Below is a small trained network, with its code and all its weights. Each question gives an input and a target symbol and asks what happens when units are switched off, that is, made to give their printed mean instead of their output.

import numpy as np


def w(rows, s, z=0):
    codes = np.array(rows[::2]) - 128.0
    scale = np.full(codes.shape[1], s)
    scale[-1] = z or s
    return codes * scale


def norm(h):
    return h / np.sqrt((h * h).mean(-1, keepdims=True) + 1e-5)


def f(y):
    return np.maximum(y, 0)


def softmax(a):
    e = np.exp(a - a.max(-1, keepdims=True))
    return e / e.sum(-1, keepdims=True)


def log_softmax(a):
    a = a - a.max(-1, keepdims=True)
    return a - np.log(np.exp(a).sum(-1, keepdims=True))


def net(x, mask):
    ids = ['ΓΔΞΠΦαβεζλσψω'.index(c) for c in x.split()]
    T = len(ids)
    res = E[ids] + P[:T]
    r = norm(res)
    for j in range(3):
        rows = slice(2 * j, 2 * j + 2)
        q, k, v = (r @ M[0][rows].T for M in (Q, K, V))
        z = softmax(np.where(np.tri(T) > 0, q @ k.T / 2**0.5, -1e9)) @ v
        o = O[0][rows]
        res = res + np.where(mask[j], z, o[:, -1]) @ o[:, :-1]
    y = f(norm(res) @ A[0][:, :-1].T + A[0][:, -1])
    res = res + np.where(mask[3:15], y, B[0][:, -1]) @ B[0][:, :-1]
    return log_softmax(norm(res)[-1] @ U[:, :-1].T + U[:, -1])


Q, K, V, O, A, B = {}, {}, {}, {}, {}, {}
E = w([
[154,95,73],'Γ',
[201,91,59],'Δ',
[192,205,145],'Ξ',
[123,165,154],'Π',
[41,80,216],'Φ',
[106,170,126],'α',
[106,181,132],'β',
[236,36,150],'ε',
[135,202,92],'ζ',
[163,182,139],'λ',
[8,105,89],'σ',
[133,179,119],'ψ',
[114,64,147],'ω',
],0.016)
P = w([
[143,2,75],'0',
[105,172,218],'1',
[124,166,204],'2',
[95,154,187],'3',
[134,180,253],'4',
[121,135,189],'5',
[174,143,197],'6',
[98,121,178],'7',
[100,121,174],'8',
[129,124,177],'9',
[166,117,178],'10',
[226,116,161],'11',
[195,106,162],'12',
],0.004)
Q[0] = w([
[136,119,77],'h1',
[155,252,44],'h1',
[50,92,87],'h2',
[123,176,121],'h2',
[132,246,32],'h3',
[109,117,136],'h3',
],0.02)
K[0] = w([
[155,113,105],'h1',
[171,222,45],'h1',
[138,103,172],'h2',
[65,118,168],'h2',
[114,204,6],'h3',
[119,132,133],'h3',
],0.024)
V[0] = w([
[12,154,83],'h1',
[144,228,197],'h1',
[124,72,213],'h2',
[91,195,134],'h2',
[212,55,196],'h3',
[34,56,151],'h3',
],0.011)
O[0] = w([
[56,151,76,116],'h1',
[93,143,254,194],'h1',
[107,185,144,63],'h2',
[179,131,159,175],'h2',
[214,147,116,49],'h3',
[114,48,156,2],'h3',
],0.011,0.0082)
A[0] = w([
[119,79,122,35],'n1',
[163,131,124,109],'n2',
[170,181,110,198],'n3',
[158,112,101,206],'n4',
[85,103,87,55],'n5',
[201,91,131,216],'n6',
[141,139,165,24],'n7',
[155,151,167,37],'n8',
[107,72,168,9],'n9',
[143,125,124,185],'n10',
[111,122,105,87],'n11',
[123,254,130,78],'n12',
],0.018,0.0015)
B[0] = w([
[205,171,196,136],'n1',
[75,100,112,148],'n2',
[50,18,114,184],'n3',
[117,166,173,161],'n4',
[96,190,202,141],'n5',
[99,246,135,174],'n6',
[44,164,117,156],'n7',
[45,198,154,167],'n8',
[115,26,34,139],'n9',
[122,133,140,140],'n10',
[88,115,157,135],'n11',
[254,105,107,252],'n12',
],0.015,0.013)
U = w([
[125,160,121,58],'Γ',
[109,163,145,81],'Δ',
[124,132,118,37],'Ξ',
[7,148,135,105],'Π',
[222,111,110,223],'Φ',
[114,146,155,72],'α',
[69,35,145,254],'β',
[129,148,182,141],'ε',
[113,160,72,113],'ζ',
[103,150,114,33],'λ',
[120,150,30,160],'σ',
[127,135,111,85],'ψ',
[123,139,177,87],'ω',
],0.013,0.0047)

Each question gives the input, a string of symbols that net reads in full, and the target symbol t.
The units are the heads (2 rows each of Q, K, V and O) and the neurons (one row each of A and B). Each row of codes is followed by its name. A weight is (code - 128) times the scale printed after its matrix; where a second scale follows, it is the last column's (O, A, B and U).
mask holds one flag per unit, heads first, then neurons. A switched-off unit (its flag False) gives its mean, the last column of its rows in O or B, instead of its output. The means were averaged over made-up inputs and are rounded, as every weight is.
A unit's drop is (log p(t) with every unit on - log p(t) with that unit switched off) / (log p(t) with every unit on - log p(t) with every unit switched off).
most important unit: the unit with the biggest drop
top k neurons: the k neurons with the biggest drops, biggest first
which heads matter: for each layer, one digit per head in row order, 1 if its drop is at least 0.15 and else 0, layers parted by /
drop of u: that unit's drop, to one decimal
input α Γ Γ ψ Δ Γ ε Φ Γ λ, target β: which heads matter => 001
input ψ Γ ψ ψ ψ ψ ψ Γ α Φ, target β: which heads matter => 001
input β Φ Δ Γ ψ Δ Φ Φ Δ ψ Δ λ, target Π: most important unit => n12
input ψ ψ ψ Δ λ, target Φ: top 2 neurons => n12, n6
input ψ ψ ψ ω λ Γ, target Π: which heads matter => 000
input Δ Γ Γ, target σ: which heads matter => 101
input β Ξ Ξ ψ ψ ψ α ψ ψ ψ ψ, target Π: which heads matter => 101
input ψ Δ Γ, target Π: which heads matter => 100
input α Φ Δ ψ σ Γ ψ ψ Γ ψ α, target β: which heads matter => 001
input β β β Δ ψ α Δ ψ λ Φ Δ ψ ζ, target Φ: top 4 neurons => n12, n6, n4, n5
input β λ λ, target Π: top 2 neurons => n12, n3
input β Π ψ ψ ψ Δ α, target Π: top 2 neurons => n12, n3
input ψ ψ ω, target Φ: top 4 neurons => n8, n9, n7, n5
input β Δ ψ Δ ψ, target Π: most important unit => h3
input Γ Δ ε Δ Δ, target σ: drop of n3 => 0.2
input Δ ε Δ, target σ: drop of n12 => 0.4
input ψ Δ β ψ, target Φ: drop of n12 => 0.7
